Here is a tiny trained network, its code and every weight. The questions are about switching its units off for an input and a class, where a switched-off unit gives its printed mean instead of its output.

import numpy as np


def w(rows, s, z=0):
    codes = np.array(rows[::2]) - 128.0
    scale = np.full(codes.shape[1], s)
    scale[-1] = z or s
    return codes * scale


def norm(h):
    return h / np.sqrt((h * h).mean(-1, keepdims=True) + 1e-5)


def f(y):
    return y / 2 * (1 + np.tanh(0.7978845608 * (y + 0.044715 * y**3)))


def log_softmax(a):
    a = a - a.max(-1, keepdims=True)
    return a - np.log(np.exp(a).sum(-1, keepdims=True))


def net(x, mask):
    res = np.array(x, float).reshape(1, 7) / 4 @ E
    u = 0
    for l in range(2):
        y = f(norm(res) @ A[l][:, :-1].T + A[l][:, -1])
        res = res + np.where(mask[u : u + 13], y, B[l][:, -1]) @ B[l][:, :-1]
        u += 13
    return log_softmax(norm(res)[-1] @ U[:, :-1].T + U[:, -1])


A, B = {}, {}
E = w([
[127,130,131,134,129,126,131,129,127,127],'x0',
[133,127,128,123,129,122,129,125,134,125],'x1',
[129,133,125,130,128,130,123,129,125,131],'x2',
[114,171,73,133,93,114,252,107,126,161],'x3',
[130,108,141,118,218,122,150,109,124,210],'x4',
[127,131,127,127,128,130,125,128,126,130],'x5',
[106,195,151,110,144,179,129,149,235,118],'x6',
],0.019)
A[0] = w([
[148,39,128,146,130,118,101,135,11,111,184],'L0N1',
[139,150,90,139,72,138,170,101,136,91,1],'L0N2',
[129,103,38,141,77,73,192,108,56,163,93],'L0N3',
[161,69,135,60,134,104,34,104,101,115,141],'L0N4',
[120,183,142,113,131,132,184,147,137,111,14],'L0N5',
[126,142,151,129,179,141,67,174,187,95,65],'L0N6',
[120,157,131,110,138,145,109,146,139,87,3],'L0N7',
[103,112,115,134,139,103,131,141,115,144,52],'L0N8',
[113,134,103,122,85,156,103,138,130,51,169],'L0N9',
[179,124,106,157,23,108,130,152,96,61,100],'L0N10',
[120,197,71,94,104,156,211,132,150,157,14],'L0N11',
[107,143,138,137,44,140,107,136,127,31,252],'L0N12',
[149,123,141,138,135,143,130,115,171,149,77],'L0N13',
],0.011,0.0054)
B[0] = w([
[93,191,68,195,141,76,177,130,224,151,255],'L0N1',
[40,119,113,125,162,127,54,105,117,88,159],'L0N2',
[182,87,145,64,132,192,92,119,51,83,232],'L0N3',
[86,170,115,156,115,122,150,135,206,171,219],'L0N4',
[131,92,98,155,142,103,75,135,148,136,147],'L0N5',
[132,92,134,64,144,146,136,119,69,91,185],'L0N6',
[158,110,111,119,119,127,161,113,115,142,131],'L0N7',
[146,141,136,136,116,139,179,141,132,132,125],'L0N8',
[170,149,155,170,93,81,132,145,120,138,191],'L0N9',
[9,100,101,107,139,158,40,97,139,74,209],'L0N10',
[103,144,87,195,138,60,113,133,189,150,198],'L0N11',
[188,182,99,123,43,85,134,144,125,132,238],'L0N12',
[95,116,146,125,134,107,126,137,126,122,132],'L0N13',
],0.011,0.012)
A[1] = w([
[152,118,129,79,205,184,149,141,87,152,119],'L1N1',
[146,117,143,156,94,158,126,102,98,111,78],'L1N2',
[167,155,181,90,42,135,79,161,107,70,81],'L1N3',
[205,119,149,88,132,158,135,104,91,143,95],'L1N4',
[156,134,148,97,94,145,104,132,42,57,88],'L1N5',
[136,76,215,62,167,229,124,147,106,133,3],'L1N6',
[93,133,183,76,138,163,82,126,98,100,206],'L1N7',
[134,99,107,89,76,173,140,123,42,75,99],'L1N8',
[144,90,135,180,196,119,151,112,145,206,57],'L1N9',
[212,127,204,94,68,173,105,166,101,100,40],'L1N10',
[72,163,105,177,44,124,140,146,134,112,91],'L1N11',
[254,84,123,106,152,148,179,92,25,162,54],'L1N12',
[117,150,148,151,189,120,139,143,160,177,166],'L1N13',
],0.014,0.0045)
B[1] = w([
[169,134,80,169,79,102,86,132,159,94,180],'L1N1',
[109,121,137,115,151,114,114,115,144,123,133],'L1N2',
[77,136,143,152,200,165,211,140,132,196,218],'L1N3',
[159,147,145,136,86,86,110,152,152,104,150],'L1N4',
[95,124,170,101,184,154,154,97,116,197,187],'L1N5',
[177,85,87,87,71,142,77,96,63,87,167],'L1N6',
[133,82,76,116,148,122,102,81,90,111,173],'L1N7',
[132,91,165,77,192,172,130,119,106,126,189],'L1N8',
[97,164,197,96,158,147,174,149,101,167,217],'L1N9',
[73,171,140,155,206,98,247,135,142,191,163],'L1N10',
[227,88,164,124,93,118,104,146,128,101,250],'L1N11',
[147,172,107,186,29,87,89,182,190,103,187],'L1N12',
[123,99,145,100,131,175,139,115,55,123,224],'L1N13',
],0.014,0.012)
U = w([
[177,150,98,176,8,73,94,166,209,96,83],'0',
[73,146,155,117,227,141,208,145,136,230,255],'1',
[134,44,106,48,143,171,79,75,23,77,38],'2',
],0.015,0.0015)

Each question gives the input, the list of numbers given to net, and the class t.
The units are the neurons (one row each of A and B). Each row of codes is followed by its name. A weight is (code - 128) times the scale printed after its matrix; where a second scale follows, it is the last column's (A, B and U).
mask holds one flag per neuron, layer by layer. A switched-off neuron (its flag False) gives its mean, the last column of its row in B, instead of its output. The means were averaged over made-up inputs and are rounded, as every weight is.
A unit's drop is (log p(t) with every unit on - log p(t) with that unit switched off) / (log p(t) with every unit on - log p(t) with every unit switched off).
The circuit of an input: a set's keep is (log p(t) with only the set's units on - log p(t) with every unit switched off) / (log p(t) with every unit on - log p(t) with every unit switched off). Starting from the 12 units with the biggest drops (on a tie, the unit counted first), units are removed one at a time, each time the one whose removal leaves the highest keep (on an exact tie, the one counted first), for as long as the keep stays at least 0.8.
circuit, biggest first: the units of the circuit, biggest drop first
most important unit: the unit with the biggest drop
k most important neurons: the k neurons with the biggest drops, biggest first
k most important neurons of layer l: the k neurons of layer l with the biggest drops, biggest first
drop of u: that unit's drop, to one decimal
input [6,1,-5,2,1,7,-8], class 0: most important unit : L1N12
input [3,1,2,-2,1,5,-7], class 1: 3 most important neurons : L0N12, L0N1, L1N12
input [0,2,6,0,-3,-8,8], class 1: 4 most important neurons : L0N1, L1N3, L0N4, L0N6
input [-8,-3,-6,8,4,1,-4], class 0: circuit, biggest first : L1N12, L0N3
input [0,8,0,0,-4,5,2], class 1: 4 most important neurons : L0N1, L1N3, L0N4, L0N11
input [-8,2,-8,0,-7,8,5], class 1: 2 most important neurons : L0N1, L1N3
input [0,-3,-8,8,2,-7,-1], class 0: 3 most important neurons : L0N3, L1N12, L0N1
input [-8,-3,-8,-1,5,0,2], class 2: 2 most important neurons of layer 0 : L0N1, L0N12
input [3,8,-7,1,1,1,-2], class 0: circuit, biggest first : L0N3, L1N12
input [6,0,-1,8,-5,1,-1], class 2: 2 most important neurons : L0N3, L0N1
input [-3,4,-1,1,-8,1,-7], class 2: 4 most important neurons : L0N3, L0N11, L0N10, L1N8
input [8,1,-4,4,7,4,0], class 0: 2 most important neurons of layer 0 : L0N1, L0N4
input [-2,5,4,5,-5,1,-5], class 2: 2 most important neurons : L0N10, L0N3
input [-3,4,1,1,-3,5,-4], class 2: circuit, biggest first : L0N3
input [-6,6,-4,0,2,2,2], class 2: 2 most important neurons of layer 0 : L0N12, L0N1
input [-8,-2,-7,-1,0,8,-4], class 0: 2 most important neurons : L1N3, L0N1
input [2,2,4,-6,1,-8,-7], class 1: 2 most important neurons : L0N12, L1N12
input [4,0,-2,-4,0,5,-1], class 0: drop of L1N3 : 0.5
input [-6,-3,8,3,-7,-1,-4], class 2: drop of L0N10 : 1.0
input [-7,-6,-6,-8,2,-2,6], class 2: most important unit : L1N6
